Look-ups in named tables: a row name and a column name give one cell, copied from the table.

rinu =
columns: nosene, tatetul, dosiz
nid: [79551, 84836, 77986]
vok: [17569, 23542, 20531]
moliv: [17263, 22362, 13590]
mitegis: [20346, 19429, 18945]
salo: [97878, 91302, 89008]
dit: [93967, 91277, 92252]
tatolad: [80982, 75635, 87393]
motapo: [89140, 86629, 91440]
kipavu: [66193, 66748, 77038]

What is the nosene of tatolad in rinu?
80982
What is the tatetul of motapo in rinu?
86629
What is the tatetul of salo in rinu?
91302
What is the tatetul of moliv in rinu?
22362
What is the nosene of mitegis in rinu?
20346
What is the nosene of dit in rinu?
93967
What is the dosiz of nid in rinu?
77986
What is the tatetul of kipavu in rinu?
66748
What is the tatetul of mitegis in rinu?
19429
Which row has the largest tatetul? salo

kug
        voveso  sagonaf  ligi
fodir      202      166   157
koli        91      148    15
fif          9       74   149
relika     158      128    79
nibi       124      157    98
loz        115      146   185

loz, voveso => 115
loz, ligi => 185
loz, sagonaf => 146
fif, ligi => 149
koli, sagonaf => 148
relika, ligi => 79
koli, voveso => 91
fodir, sagonaf => 166
koli, ligi => 15
relika, sagonaf => 128
fodir, voveso => 202
fif, sagonaf => 74
nibi, sagonaf => 157
fif, voveso => 9
nibi, voveso => 124
fodir, ligi => 157
relika, voveso => 158
nibi, ligi => 98
Which row has the largest ligi? loz

fikev:
cols = ser, vegu, zup
donu: [161, 128, 175]
ful: [153, 156, 189]
zoz: [143, 145, 182]
petes: [136, 161, 186]
livaz: [90, 110, 76]
leralir: [66, 167, 119]
kilu: [151, 146, 179]
fubidad: [88, 205, 193]
fiv: [98, 107, 82]
zuz: [108, 99, 77]
seza: [124, 74, 84]
pur: [127, 170, 179]
megifa: [190, 35, 114]
dip: [190, 55, 124]

fiv, vegu -> 107
megifa, vegu -> 35
pur, vegu -> 170
kilu, ser -> 151
fubidad, zup -> 193
fubidad, vegu -> 205
ful, ser -> 153
pur, zup -> 179
zoz, ser -> 143
seza, zup -> 84
livaz, zup -> 76
kilu, vegu -> 146
pur, ser -> 127
dip, zup -> 124
zoz, zup -> 182
seza, ser -> 124
Row with the largest zup: fubidad

zib:
|  | dogigag | naloruk | vipa | menoru | gatatu | malal | lene | demep | kud |
|---|---|---|---|---|---|---|---|---|---|
| pozu | 0.34 | 0.91 | 0.49 | 0.89 | 0.30 | 0.35 | 0.70 | 0.48 | 0.66 |
| fot | 0.30 | 0.60 | 0.35 | 0.63 | 0.49 | 0.28 | 0.47 | 0.46 | 0.86 |
| gode | 0.89 | 0.53 | 0.70 | 0.28 | 0.51 | 0.59 | 0.91 | 0.50 | 0.53 |
| von | 0.30 | 0.40 | 0.28 | 0.44 | 0.76 | 0.74 | 0.52 | 0.75 | 0.76 |
| zegim | 0.41 | 0.62 | 0.28 | 0.56 | 0.89 | 0.60 | 0.38 | 0.66 | 0.61 |
| nabaduv | 0.69 | 0.84 | 0.65 | 0.54 | 0.48 | 0.27 | 0.56 | 0.65 | 0.32 |
| negu | 0.67 | 0.72 | 0.54 | 0.84 | 0.78 | 0.60 | 0.24 | 0.27 | 0.50 |
| fotota | 0.78 | 0.34 | 0.71 | 0.37 | 0.47 | 0.85 | 0.74 | 0.35 | 0.71 |
| vebiko | 0.39 | 0.64 | 0.70 | 0.87 | 0.35 | 0.59 | 0.44 | 0.45 | 0.34 |

vipa of pozu = 0.49
naloruk of von = 0.40
vipa of negu = 0.54
dogigag of vebiko = 0.39
lene of fot = 0.47
naloruk of fotota = 0.34
lene of vebiko = 0.44
lene of pozu = 0.70
malal of nabaduv = 0.27
lene of nabaduv = 0.56
dogigag of fot = 0.30
vipa of gode = 0.70
vipa of fotota = 0.71

